Here is a tiny trained network, its code and every weight. The questions are about switching its units off for an input and a class, where a switched-off unit gives its printed mean instead of its output.

import numpy as np


def w(rows, s, z=0):
    codes = np.array(rows[::2]) - 128.0
    scale = np.full(codes.shape[1], s)
    scale[-1] = z or s
    return codes * scale


def f(y):
    return np.maximum(y, 0)


def log_softmax(a):
    a = a - a.max(-1, keepdims=True)
    return a - np.log(np.exp(a).sum(-1, keepdims=True))


def net(x, mask):
    res = np.array(x, float).reshape(1, 2) / 4 @ E
    y = f(res @ A[0][:, :-1].T + A[0][:, -1])
    res = res + np.where(mask, y, B[0][:, -1]) @ B[0][:, :-1]
    return log_softmax(res[-1] @ U[:, :-1].T + U[:, -1])


A, B = {}, {}
E = w([
[197,64,140,105,195,106,177,181,74,185],'x0',
[113,55,203,158,12,105,107,27,150,201],'x1',
],0.011)
A[0] = w([
[105,39,174,133,69,50,144,75,152,186,2],'N1',
[97,223,114,199,94,223,7,104,243,18,13],'N2',
[253,83,124,101,125,78,177,175,70,155,42],'N3',
[171,172,42,70,210,162,184,188,138,40,125],'N4',
[164,208,88,65,197,238,135,164,106,31,8],'N5',
[148,63,233,134,208,54,208,125,111,216,136],'N6',
[177,113,148,111,194,86,174,145,35,221,41],'N7',
[218,54,94,57,157,115,142,143,96,154,73],'N8',
],0.0059,0.0085)
B[0] = w([
[155,99,223,111,202,191,5,89,157,143,201],'N1',
[103,182,169,187,125,140,154,158,112,98,208],'N2',
[119,184,171,175,127,126,107,145,95,100,178],'N3',
[171,89,103,109,133,166,135,115,166,166,255],'N4',
[181,124,187,137,207,179,112,107,176,193,195],'N5',
[113,144,126,145,111,166,157,123,94,140,232],'N6',
[104,191,147,166,122,165,96,166,106,115,182],'N7',
[112,176,158,175,151,116,130,173,99,111,177],'N8',
],0.014,0.0083)
U = w([
[178,74,174,115,157,157,72,78,186,177,59],'0',
[75,210,162,179,127,140,138,145,103,84,60],'1',
[102,59,68,96,104,122,211,99,134,134,253],'2',
[128,69,73,2,125,18,105,149,68,22,47],'3',
],0.014,0.021)

Each question gives the input, the list of numbers given to net, and the class t.
The units are the neurons (one row each of A and B). Each row of codes is followed by its name. A weight is (code - 128) times the scale printed after its matrix; where a second scale follows, it is the last column's (A, B and U).
mask holds one flag per neuron, in row order. A switched-off neuron (its flag False) gives its mean, the last column of its row in B, instead of its output. The means were averaged over made-up inputs and are rounded, as every weight is.
A unit's drop is (log p(t) with every unit on - log p(t) with that unit switched off) / (log p(t) with every unit on - log p(t) with every unit switched off).
The circuit of an input: a set's keep is (log p(t) with only the set's units on - log p(t) with every unit switched off) / (log p(t) with every unit on - log p(t) with every unit switched off). Starting from all 8 units, units are removed one at a time, each time the one whose removal leaves the highest keep (on an exact tie, the one counted first), for as long as the keep stays at least 0.8.
units of the circuit, in order: the units of the circuit, biggest drop first
top k neurons: the k neurons with the biggest drops, biggest first
drop when u is switched off: that unit's drop, to one decimal
input [-3,-6], class 0: units of the circuit, in order	[N5]
input [5,4], class 1: units of the circuit, in order	[N4, N6]
input [-5,3], class 1: top 2 neurons	[N2, N4]
input [-7,-8], class 0: top 2 neurons	[N5, N4]
input [7,-8], class 0: top 3 neurons	[N4, N5, N2]
input [-1,3], class 2: top 2 neurons	[N5, N1]
input [1,-2], class 2: top 2 neurons	[N1, N5]
input [8,-6], class 1: top 4 neurons	[N7, N8, N3, N1]
input [-7,6], class 1: top 3 neurons	[N2, N4, N5]
input [3,0], class 2: top 2 neurons	[N2, N1]
input [-3,-4], class 0: top 3 neurons	[N5, N4, N6]
input [3,3], class 2: drop when N1 is switched off	0.1
input [3,-6], class 0: drop when N5 is switched off	0.2
input [3,2], class 2: units of the circuit, in order	[N1]
input [-7,-7], class 0: drop when N5 is switched off	1.0
input [-2,-2], class 2: drop when N1 is switched off	0.3
